Each row is followed by its tier, which names the range that a hidden value of the row falls in. A new part has a new value, new ranges and new names.
[ -17   54   57 -175   36   45   18   40   27   82  -94 -138  -81 -100
   48  -51    8  -37    8   61   36  -27  -82  -26   67  -12 -125    8
   57 -116    7  115    0  -73  -62 -119   -7  114    0  -80  103  -31
  167  166    2]
G
[  30 -122   54   22  -12  -16   85   -2  333  160 -144 -143  334   64
  259  -48 -113 -295 -263 -134 -111   89  -47   68  -53   18  -42  130
  -54 -119 -153  -65 -223  -87  130  160 -138  -66   96  231   89   13
 -413 -107  -42]
R
[  24  -59  -52   61 -142   -2  160  -56 -247  121  223   38  -44   34
 -157  -72   -5  127  100  -39   65   26   93 -117   31 -106   52 -120
  -16  -20    9   23   69  -50   -3   12  -59   91  -42 -172   30   47
  306   75 -137]
U
[  52  -58  -35  -62   39  -81  137  -40   26   -6   31   62  129   64
    0  -61 -131 -110   84  -77   53  119  104   66   98 -164  -64    3
  -66   52   -4   16 -148   18   73  145  -28   71   81  -31   40  107
  -25 -174 -148]
G
[ 153   49   71  -41  -34   91  118   29  124   -9    2 -111  134  -33
   97 -201  -17  -96  -40   55   90  147  138  102   92   77  -47  -14
 -309    6 -148   10  -99   56  119  295 -220  -24    0  177  -15 -107
 -148  -80  307]
H
[ -85   19    8 -116   61   29  -17   27   56   70 -166  -44  -31  -92
   62  -11  -50 -118  -42   52  -27    8  -72   46   14    2  -87   13
  -18 -103  -20   10    7 -106   11  -49  -19   -5  113  -53  135  -72
   46   -2  -77]
X
[ 174  134   77    4  201  -74  -44   -9  217 -346  215   11  149  -23
   64   82  -61   88  251  -45  -50   51  -52   55  143  239   76 -127
  121  387  349  -33   59  216 -267   -7  -89  151 -103 -140 -322 -320
  170  201  160]
C
[ -86   25  -43  127    8   43   45  -62  -64   56  161   83    2   31
   44 -114  -33  -29  140   27  -84   54   49  -15  -27  106  108 -142
   73   12  165  -35  104    7  -12  -13  -88   92   35  -59   -9  -67
  146  106    8]
Z
[ -99 -172  -77  300  -56   37  118 -220 -130  374  158  118  260  -28
   70 -164 -124 -233   32 -247 -138  144  296  165 -203  169  164  -59
 -184   15  -11 -168   29 -188  215  297 -162 -197  121 -112  139 -105
    4 -323  -94]
H
[ 62  34 -27  47 -57  35 110 -69 -88 -33 143  51  63  25   9 -25 -97  34
 140 -19  22   9  79  27  50 -32  24 -64 -10  85 113   0 -49 -23  27  81
 -87 127 -13 -54 -38 -39 180   6 -34]
B
[-209  -61  -31  -53   16   47   -5  -51   34   70 -122   59   -3   23
   14   41 -116 -127 -103  -29 -142    5  -50   41  -87    0   77  -37
   55 -127   -5 -117   53 -129   41  -49   13  -40  216   10  128  -29
 -107  -46 -216]
U
[-120 -118  -32  -51   41  -55  -65  -88   51  141  -95  -94  -33  -75
  104  -38  -51 -131  -36  -78 -174   29   38   52   40   89  115   54
  -13  -62   50 -110   77 -224   78   18   50  -40   75 -158   56  -98
  -75  -43  -88]
C
[ 140    2   53 -242   20 -127  -20   48  123 -167  -78 -162  -10  -14
    0   80  -33  101  -17   31   84  -40 -137  -70  265 -135  -73   81
   70   35   31   57  -54   -7 -117  -88   60  174  -65  -85  -91   34
   92  123  -84]
C
[-173  -28  -54  -52  -78   78  -70 -120 -173  129  -93   11 -150  -50
    1  -57  -66    1   20   82  -40  -58   56   15   36    5  100    7
   29 -136   86  -74  155 -224   84  -77   59   83   75 -123   84   27
  198  -19  -81]
Q
[  13   31   53    2  -35   65  -20  -65  139  -93   59  -97   90   60
  150  -54  -53    1  -29   12 -107   -5    4   11   77  166  176  -22
   60   22  122  -92   25   -2   -6   43  -75  115  -13  131 -147  -93
 -129  150  161]
Z
[  63  -66  -29   92  -23  -34  184 -102  -90   76  272   46  137   95
  -28 -123  -57  -10  149 -132    8  130  191  -12   33  -30   61 -106
  -27   87   64    6  -61   44   48  157  -91   82   -2  -72  -25   38
   69  -26  -34]
B
[  -9   20   24 -158   55  -47  -27   16   90  -60  -89  -94  -31  -15
   65   17  -39   -9   -3   54   -9  -21 -110  -25  135  -47  -42   25
   91  -44   53   34  -20  -40  -50  -93   33  124   42  -35   14    4
   38  105  -73]
R
[ -95   23  -26   36  -63   68    2  -75 -102   25   82   15  -47   46
   27 -100  -24   40   41   84  -46   -4   40  -36   43   60  138  -91
   49  -71   91  -50  103  -43   34  -19  -41  100   57   22   -3    7
   86   97   19]
Z
[ -29   -7  -38  -19  -28  -46  -52   24   54  -33  -28  -50 -135  -70
   53   24  -28   27   48   57 -112  -58 -136  -61   92   37   89   -7
   94    0  161  -55  147 -131  -91 -139    5  127  -74 -185  -74 -138
  182  202  -86]
Q
[  10   19  -58  171  -56   74  114 -145 -203  172  133  125  172   22
   65 -170 -111  -80  169    6   94   77  224   96  -13  -14  -39  -46
  -86   22   79   19  -77  -45  167  173 -135   76   51  -21   90   77
  250 -204   11]
Q
[ -20   45   20 -146   49  -37  -31   45   37  -91  -69  -58  -72  -68
  -13   64  -20   45   -9   60   -8  -43 -147  -26  101  -16  -23  -36
   48  -25   20   14   49  -37 -100 -103    8   46   66  -84   31  -93
  116  118 -119]
G
[ -93   78  -70  -14    5   78   19   59 -154   89 -102  104 -169 -155
  -62  -75  -22  -48   98  183   68   35  -11   40   -9  -32 -124  -90
 -152  -77  -11   26  123  -97   33  -29  -90  -19   90 -171  170 -123
  347  -51  -55]
X
[ -46   26  -86  121  -11   34  115  -79  -81  -73  203  199   -6   68
  -19  -18 -135   -4  238  -23  -86   42   70   31  -28   -1  117 -158
   76  135  242  -66   53   12  -18   25  -76  156   23 -112  -75  -85
  187   45 -105]
C
[-112  -57  -76   12  -14  -16   15  -10  -20   91  -54   -9  -87  -32
   57 -115  -19 -102  -23   64 -103   77   36   23   35   15   76  -39
 -137 -111  -55  -81   64 -135  138   92  -53  -59  128  -30  106  -68
  -81  -61  -51]
R
[ 112    2   94  -84  -73   51   -8 -187   54 -202  113  -21  225  141
   -5   84 -171  142   16 -103   49  -49   87   39  132   40  170   20
  142  170  192 -106  -21   51  -76   36   11  222  -51   74 -258   49
   36   19   54]
R
[  17   83   66 -156  157   -9   39    8  133  -94   42  -85    9  -21
   94  -70  -21  -60  118    1  -30   56  -20   40  106   65  -37  -66
   75   44  104   85  -52   81  -84   -9  -24  129   43   -8  -13  -82
  -17  151   77]
H
[  71 -119  -34  354 -165   40  331 -216 -219  264  560   22  332  262
   55 -368   10  -25   98 -194  -19  230  426  -46  -50   75  229 -201
 -136   -3  -64  -16 -146  106  260  425 -253    8   41  210   13  158
 -180  -71  150]
Z
[ -37  -34  -74  -25    8  -88   44   72   31  -46  -63   86  -46   12
  -48    3  -60  -38   -5   85    0   65 -101  -33   64 -135  -32  -55
  -52  -34  -38  -39   41  -11   -7  -15  -46   12  104  -62   58   -3
   56  -38 -209]
R
[ -86   50    8  -90   -9   97   22   17  -35  131 -115 -107  -95 -110
   95 -108    7  -92  -40  101  -24   -5  -13   35   15   36  -59  -13
  -94 -180  -79   45   -5 -146   96   18  -67  -11  104   15  182  -82
   30   43   36]
G
[ -66   64  -34   42    7  100  188   -6 -101  160  105   13  -26  -12
   93 -214  -11 -138  125   48  -19   86   95   37  -48   -8  -69 -127
  -73 -120  -29  110  -96  -25  128  112 -145   54  112   53  199  -16
   40   41   30]
H
[ -70   28  -75  168   12    7   38  -45   -4  -23  126  114   44   31
  102  -68  -76  -66  120   30 -136   48   14   37  -19  101  128 -123
   16   54  155  -89   52  -14   36   61 -117   40   78  -11  -21 -125
   41   27  -43]
Z
[ 365  -37    9    8    0 -138  191  156  408 -269   52   -4  235   55
   63  -56 -119 -115   43  -44   60  235   22   63  198  -87  -66   31
 -288  290  -21  -59 -166  185  -23  316 -238   72 -177   46 -285 -152
 -195  -84  147]
B
[ 227  110   67  -93   12  -42  115   21  -88 -136  354 -205 -118   -9
  -35 -182  151  251  262   69  109   67   97 -146  292   60   28 -152
  -13  130  125  174   26  159 -119   43  -75  246 -207 -124 -185  -90
  249  373  307]
C
[ 188  105   70    7   -1   61   82   24   34  -31  137 -152   73  -64
   94 -196   65   30   83   87   93  115  123   27  142  150  -38  -72
 -225   73  -26   66  -42   85   44  215 -211   35  -80   56  -72 -177
   51   81  371]
C
[-137  -58  -40   10   17   -9  -28  -24   51  150 -141  -19   46   -4
  132 -106  -50 -179 -107   54  -81   61   -8   39    5   18   15   26
  -53 -166  -65  -66    5 -122  135   43  -41  -57  172   59  153   31
 -126 -106  -84]
Z
[  28   35  120   -6  -28  150   61  -88  -35  165   90 -122  191   38
   46 -196   32   -9  -72   18  117   93  149   -1   -5  141  -23  -64
  -66 -101  -90   51  -21   73   54  106 -148   18   53  171   59   38
    8   26  268]
R
[  59  -85  -27   62  -74  -69   44  -95   27  -23   72   18  196  110
   48  -47 -110  -13  -28  -55    2   58   81   15  110  -40  115   20
  -39   45   20 -103  -49  -15   80  145  -57   50   34   57  -75   87
  -68 -127  -76]
Z
[  61   -1  -60   88 -102   45  176  -32   15  -92  129  206   66   59
  -54   34 -208  -27  174  -68  -12   16   18   45  -36 -100   52  -80
   43  162  191  -66    6    2  -69   32 -112  199  -81 -105 -124  -59
  231   10 -158]
H
[  27   52   75 -209 -111  126  -53  -83 -103   85 -238 -122   54  -61
   32   17  -98   44 -111  113  216 -123   -3   42  121 -122 -163  155
   -5 -157  -60   66  -81 -168   74  -57   26  137   36   46  119  156
  248  -98   -9]
C
[ -89  -95  -35  -25 -134    9  -51  -13  -43  154 -109  -68 -127  -56
  -18  -55   -6    7 -105   69  -41  -29  -49  -84   49   -5   94   34
  -13 -160  -13  -90  195 -203   12  -98    6   38  -28 -132   31   -5
  145   73  -82]
Z
[  15  -19   33 -159   -5  -10  -16   18  106    9 -174 -115   27  -55
   60   32  -68  -58 -107   17   11  -19  -78   22   97  -53  -66   87
  -29  -73  -49   -9  -48 -115   12  -15   -2   34   43  -16   50  -22
  -11  -11  -72]
U
[  88  -76   23 -209   -2 -134  -12  -17   97 -108 -134  -86   98   34
  -16   97 -109   26  -98  -34   80   -8  -63   -3  212 -186  -48  118
    2    8  -50  -23 -100  -53   -9    9   70   75   49  -28  -23  116
  -31 -103 -198]
B
[ 103   39   -8 -119 -151  -18    9  125   76 -186 -134  -98 -104  -17
   -5   43  -21  119 -129  197   66  -62 -188  -80  194 -135  -10   30
 -118  -74 -109  -31   13  -61   -5   -4  -78   85  -25   78  -52  -48
   28  103  -37]
R
[ -88   -9  -50  -48  -10    6   46   29    5   58  -94    3  -60   14
   57 -110  -36 -101  -31  119  -14   61  -21   -3   52  -85  -33  -25
  -68 -150  -69    0  -14  -64  106   29  -51   31  133   57  132   50
  -49  -30  -69]
Q
[ -48   63 -124  133   29 -109  142  166  -33 -121  156  123  -94   86
   -9 -126   65    8   61  209  -47  133 -130 -117   62  -92   13 -253
 -112  -70 -105   22    9  152   38   76 -185  -43  195  113  108  -47
  -68  101 -140]
Z
[  -7 -173 -168  252  -51 -206   87  -79  -36   71  170  128   94    4
   41   85 -139  -64  116 -205 -218   12  -20    0  -22  -46  169  -31
   33  141  158 -157   21 -198   31   71  -43  -22   -1 -298  -23 -129
  127  -83 -424]
C
[  60   14  -34   20  -27  -13  110   16   27 -131  115  112   20   32
  -69   38 -109   32  123  -21   -8   37  -25   -8   39  -56   39 -101
   14  135  126  -43   33   43  -93   10  -85  120  -33 -106 -106  -96
  166   66 -111]
X
[   5   -6   -2 -166  -42   25   39   51   76   38 -261  -72   -2  -67
   72  -75  -81 -142 -134  108   76   37  -19   91  100 -134 -128   97
 -217 -156 -199    6 -104 -125  152  123  -63  -25  121  101  158   37
 -100 -176  -41]
H
[ -46 -100   25 -157  -69    4   31    8  116   22 -168  -15   25   26
  -70   28 -107  -63 -178  -23   13   20  -73   -6   21 -113   17   39
  -20 -112 -114  -83   45  -72  -27  -30    1   19   76   21   38   60
  -72  -45 -170]
H

[   1  -25  205  -76 -261 -166   84 -225  180 -178  123   24  248 -128
 -115 -270  -99  205  -80   27   18  -91 -282  132  232 -134  173 -265
 -138  -25  -27   41  195  -29  216  117  169 -122   38 -252  103   95
  165  175  -86]
A
[ 274   -4  276 -164  332  221  199   54  -46  -77  241   93   59 -160
  109  -11   31  -89 -130  279  100  215 -217   61  -73    8    0 -149
  -58 -106  -70 -215 -136  133 -353 -151  -84  -84  116  229 -189   29
   84  -76  140]
E
[  11 -142   -8   92  345 -327 -356 -101 -336  310  -43 -454 -159  365
   89  146  -14 -232  -63 -237  189  131  111  -42   53  -47  164  294
   -1  194  -44  132   98  -91  132  206  283  -34  -12  280  -32   52
  -81 -244 -113]
E
[ 113  -58   46  -53  571  253    2 -214 -101  236   40 -102 -204  -39
  277  277  145 -338 -157  263 -115   79  -78 -160  105  173 -209  430
    5 -291  119 -276 -130  191   97 -482  191   -3  -68  245 -323 -167
   45 -262 -232]
Y
[-168   95 -353 -109  436   38 -194 -112 -169  175 -133 -161  -29   79
  -31  152  -70 -147   35 -354  -22 -382    0 -161   22   69   41  304
 -125  -74  293  110  415  128  197 -332  272  125  -67  146  -77  135
  119  -81 -132]
S
[ 263  -17  114   23  422  -18 -252  -55 -377  102   19 -294 -168  116
  -24   97 -145 -273 -208  166  -36  165 -164  -40 -302   67  -23   -4
 -127    5   84 -126 -213 -115 -197  -82  187 -214  116  161 -216   -2
  -28 -262  -51]
E
[ -52   20  158   -8 -224 -133  120  -71   36 -165  138   79  283   28
 -121 -219    6  116   48   15  149  100 -147  128  133 -175  158 -114
  -47  -10 -163  -15  114   71  208  156  143 -124  -15 -255  166   40
  149  152  -36]
N
[-161   20 -271  186  127 -274 -241   99 -293  236   82 -320  -60  315
   81  -55 -101 -205   77 -164  168   51   77 -158   67  -36 -106  582
  138 -139 -165  -89  135  112  422  -38   51   51 -246  -32  212 -143
   10 -117 -113]
L
[  46 -175  224    0  278   20    6 -146   23   45  139 -167   74   70
  -74  -53   -6    9  -56  -35   63  183 -114   33   24   -8  287 -217
 -228  143  -29  118  158  -29   15  145  397    1  102  -65 -102  143
  165  -51   59]
L
[   4  -22  367 -273  225  252  118 -146  -95    0 -363 -102  420  203
 -303 -113  -88  149 -162  -60  -13 -158 -296  278 -459 -295  674 -871
 -551  434  342  375  292  -98 -338  113  395  -77  623 -112 -466  422
  200  284  356]
D
[ -47  103 -128   70    8  232  143 -125  209  214  139  -14  354  141
  523 -104  188    1  -31 -110  120   92   29  -60  198  -59   50  491
  122 -179 -228   -2  159  535  400 -141  -35   65 -242 -192   20 -304
  141  -13  -74]
S
[  16  307   71 -156 -145  -60  172  227 -195 -322  256  274  251  -99
 -287 -115  -86   17  127  -18  229  -28  -95  108  -44 -203  -45 -169
   75 -197 -133 -195   38  153 -164  -10 -201 -157   -4   75  216  203
   82  124  116]
Y
[ -70  108   88   55 -624 -171  162 -106   53 -259  204  289  282 -110
   83 -239  129   39   53  413  148  202 -210   23  350 -108 -248  426
  220 -392 -316 -427 -263  167  518  -71  -81 -336 -284 -455  340 -329
   87  182 -456]
Y
[ -80  131  -17   41   75    2   55   84  -96  -86  339   53  146    0
 -179  -33  -43  -39  146 -113  112   84   -4  -83   41  -29  -22   80
   29 -206 -167 -135  100  165  130  -16  131  -45 -141  -94  194  108
  155  -27    2]
S
[ -22  198   25 -200 -137   80  -95   63 -365   51 -179  -25  158  204
 -171 -178 -264  247  -95  261  203 -135 -468 -112 -449 -142   53 -162
 -174   77  187  -48   98 -141 -228   37 -198 -337  213  -88 -224  -18
   38  208  136]
A
[ -39  120   30 -109 -220   70   55  -88  -37    7 -168   31  417  167
  145 -181   48   92  -78   34  177  -33 -175  106  -80 -212  227   30
  -90   65   -9   66   81  171  111   16  -17 -173   95 -218  -61  -72
   90  206  -58]
V
[ -30  -51   64   72  -67  -39  -38 -348  104  144  -79 -174  209  165
  208 -108   63    8 -135   -8  -37   14 -120   48  165  -95  160  165
  -77   -2  -20   85  120  142  448    0  298  -86  -44 -284  -58 -164
  109   20 -215]
T
[-143  129  -36   23  193  -40 -202  -57 -346  255  -72 -275   55  357
 -150  108 -121  -75    2 -198   65  -98   -6 -120 -191 -133  122   75
  -74   24   92   78  185   13  118   52  214  -97   66   48 -119  125
   27  -52   29]
P
[ -69   36   18   19 -170 -282  -29  -16 -198  -64  -86  -71  150   97
  -64 -190  -87  -97  -23  119   32  -55 -186  125   36 -198  -27  135
   24 -124  -56 -172  -28    5  313  -96   30 -146    9 -178  136  -71
   42  138 -145]
N
[ 111 -103  274  -58   83   27   -8 -286  -17  176  -44 -155   69   73
  230   14   57  -37 -235  252   -4   88 -228   18   83  -65   84   67
  -66  -22   23  -78  -95    8  102  -38  138 -186  109   25 -255 -109
   17  -27 -152]
P
[ 270   23  200 -165  211  188  103  -90  -42 -192   56   93   59 -186
  -16  -76  -24  -91 -184  316  -18  101 -296  109 -120   36   17 -231
 -198  -73  101 -146 -119   47 -240 -212   81 -155  133    6 -196    3
  125  -35  -27]
L
[-160  -98  165  -97   56   18  298 -121  224  143  115   18  199   27
  234  -89  173   55   10  -15  151   -8  -35   71  452 -181  132  145
   54 -119 -141   -8  299  290  320  -59   11  197  -40   68  -34  -18
  144  135   51]
A
[   9 -101   36   -5  138  -45  -52 -121 -134  153  -40 -128  -11   56
  210   -5   32 -145 -109  267   15   65 -210  -70   76   13  -93  378
   17 -152   -7 -234 -110   31  234 -230   83 -121  -30  -24  -97 -198
   31  -23 -228]
S
[-172 -106  231  163  204  117   77 -364  141  187   64 -191  300  271
   21  139  275 -171   21 -290  -63  217  254   88  222 -137  422  -11
 -156   57 -113  221  142  260  469  138  728   73   18 -259  -85  138
  207  -69 -139]
V
[ -59 -212  484  152  108  -33  250 -266  249  252  174 -244  391  252
  231  -41  228  -51  -71 -190  -18  265  130  247  309 -321  455 -153
  -10   77 -326  151  105  272  396  259  409  109  125 -112  -67   94
  133   32  128]
T
[  96  -65   90  -91  408   15  -40 -170 -122   10    3  -82 -108  -35
  -21  139   55 -230  -88   46  -19   33  -62   32   86   51   34   41
 -125  -45  126  -54   32   30    0 -187  299  -15   42  191 -159   80
   78 -154 -140]
S
[  20  -78  212 -336  192  132  210 -240  181   20 -210   64  348  -39
  163  -27  159  114 -125 -153  106 -209 -162  256  147 -201  470 -305
 -240  242  182  275  357  145 -113  -37  166   63  297  190 -277  233
  142  193   94]
S
[ 132   76  268 -161  260  145   -5 -181 -141  184 -114 -164  140  234
   79  106   41  -30 -200  -83  120   20  -45  121 -133 -198  325 -285
 -166  207  113  213  125   99 -250  144  103  -94  265  287 -379  155
    7  -67  166]
A
[  60    6   81 -114  335  172 -186 -147 -357   75 -260 -171  -52  205
 -216   86  -87 -115 -146  197    5   34 -237  -57 -396   30  156 -166
 -350  152  322   47   -1 -157 -174  -95  362 -207  243  -43 -378   74
   82  -54  -61]
D
[-166   15 -116 -142  511  178  -53 -157 -291  300 -272 -151 -251  104
   18  238    3 -294  -89  233 -134 -252 -146 -197    6   58 -210  389
  -96 -277  371 -216  109   76  205 -584  155   74   37  212 -393  -84
   67  -66 -172]
A
[-390  193 -224  121 -137 -251  -10    8 -105  255   34 -113  369  410
  212   84  220 -169  231 -588  277  -87  424   26  382 -338  143  640
  314 -130 -304   93  295  462  643   88   53  122 -258   45  325   25
   11   47 -143]
N
[  64 -138  274  -91  167  -63  -21   41 -250  -10  -85 -174   66  181
 -252 -199 -175   70  -94  200  143  143 -334  110 -309 -137  286 -432
 -302  262   67   58   84 -230 -222  175  175 -125  319  -64 -191  142
  103  114  234]
V
[  46  -74  145 -137  270  177  119  -35    4  201  151  -27   48   60
  240    8   73   89  -58  133  231  134 -183 -112   73   -1   68  135
   -9   -7  -66  -57  146  138  -90  -25  -53   -2   16  202 -204  -59
   74  -23  114]
T
[  16   52    1  -43  127 -124    9  102 -326  -68 -189  -87  -43  199
 -114 -149  -49 -261  -47  198  131   77  -83  177 -103 -170  -29   40
  -72  -39   40 -105   16   73   68 -167  -15   23   63   10  -43  -77
   40   30   32]
D
[  38  -20  289 -190  153  167  271  102  -64  -64  141  146  210  -38
  -43  -80   45   61    3  224  192  150 -234   74  -72 -128  140 -220
  -92  -16  -78 -145   15   84 -236  -29  -46  -70  186   87 -140  113
  134  141  208]
E
[-177 -182   13  -57  405  360  219  -96  316  323  449   28   76   46
  301   67  226  266  159 -143  337  232  -15 -351  375  173  157  350
   -6  -18 -198   97  501  315  158   75  193  241 -243   78  -91  -39
  252  -74  121]
Y
[-167  162  -32  -47 -436 -192  -77 -161 -155 -139 -277   11  315  262
 -261 -284 -101  193   12  -21  155 -128 -231  138  -90 -269  222 -141
 -180  153   93  169  253  -34  296  187  168 -243   61 -431   78  -18
  120  268 -114]
T
[ 106  -14   40 -123  235  246   66 -100 -141  -87   14  138 -134 -164
  -13   -3    8 -113  -97  579  -36  123 -389 -142  -81  191 -265  191
 -130 -266  156 -380 -176   11  -11 -437   93 -187  -34 -106 -222 -229
  142  -39 -226]
S
[  10  -88  215 -130   17   76   65 -271  127  192  -33  -94  231   87
  254  -56   73  163 -161   41  112  -18 -217   17  143 -115  257  -13
 -103   96   16  109  178   80   95   76  107  -89  114    6 -218  -19
   82   89  -27]
P
[  70  298  123  -17 -477 -289   26   52  -61 -388  294  117  378 -102
 -329 -309 -242  137   20 -130   99  -89 -166  187   -1 -259   60 -341
   23 -139 -187  -68   38   34   52  217  -70 -284  -18 -235  378  206
   85  155    7]
P
[ -69  -35  -52 -222  -89 -121  -14  -94  -71 -235  -99  153  -13  -94
 -187 -138    7   65   33  177  248  -54 -245   15  188   26   27   64
 -171   22  152  -19  209  -97   87  -73  137  -85  -38  -81   55   25
  132  137 -253]
D
[ 116  184  -49 -176  299  149   50   11 -193  -75  142  166 -102 -145
   47  182   78 -235  -14  154  106    5  -50  -86   77   83 -257  293
   82 -309   59 -288  -69  214 -117 -366  -81  -81 -122  320  -77  -27
   30 -161 -159]
Y
[ -12  222   12   37 -108   67   85  188 -180 -176  263  109  235   99
 -218 -200  -95   35  109   61  216  210 -103  -19 -194 -102   -1  -67
  -22 -123 -200 -132   15  164  -13   81  -34 -151  -78 -250  162   -2
  152   53  116]
L
[ -59  230 -209 -262  155  210  124  -25   42 -170  -33  207  242 -135
  -71  -57    0   22   47 -221   93 -313  -88   45   35  -34  111  -48
 -163  -86  204  102  398  286  -31 -290   45   92  -13   31  -18  164
  212  104   10]
L
[ 184 -147  395  -53  256  139   48 -225  -23  195  -20 -194  184  131
  201   14   59  -17 -240  163  -12  187 -221   98 -124 -109  293 -204
 -168  148   -6   29  -89   14 -106   66  231 -168  270   38 -347   16
   54  -28   71]
N
[ -78  111  266 -202  -62   47  330  -21   43  -81   68  191  325   13
  -19  -45  152   35   35  -25  202  -20  -17  211  215 -309  192 -179
   17  -65  -96  -12  168  259    9   23  -57   14  114  139  -38  172
  107  188  127]
P
[ 248  414  247 -188 -250   81  129   20  -48 -553  281  299  374 -105
 -539 -232 -179  249    2 -170  217   53 -150  264 -258 -212  290 -887
 -249  142  -18  210  188   77 -478  390   42 -288  142 -112  103  383
  177   67  267]
P
[ -65  -40 -276  156  197 -254 -338  -74 -273  413  -70 -429  -90  258
  401   51  -70 -289 -108  -50    3  -84  -29 -199   93   22 -192  825
  192 -212  -56 -187  -35   97  487 -262   13  -43 -206   66   49 -287
  -83 -167 -312]
S
[ 277  152  162  -39 -254   59 -199 -273  -57   -9  -51 -143  315  142
   76 -228 -196  258 -300   91   58   36 -395   35 -344  -90  247 -300
 -222  210   62  169  -22  -66 -134  271   71 -461  151 -295 -170  -88
   37   19  -42]
P
[  48   53  -80  -28   -9 -164  -68   28 -199 -268  122   92 -141  -26
 -232 -136  -46  -89   66  179  239  194 -119   -4   92   65 -139  126
  -57  -82  -38 -131   50  -17   71   -8   92 -103 -189  -85  175  -81
  104  -74 -186]
L
[-122  252  -38 -251  246  116  133   10  -22  -97   57   98  232   64
 -314   21  -35  103  131 -537  206 -285   94  113   27 -201  346 -409
 -192  125  154  355  640  243 -168   84  145  186   98  242  -36  460
  193   67  311]
P
[   0  -83  -94  -59  251   80  -58  -44 -173  226 -155 -159  -55  116
  269  -62  -22 -124 -136  309   55    6 -274 -123  -60   49 -109  414
  -49 -115   95 -190    1   69  150 -339  -33  -30   -8   -7 -209 -275
   51   -3 -116]
L
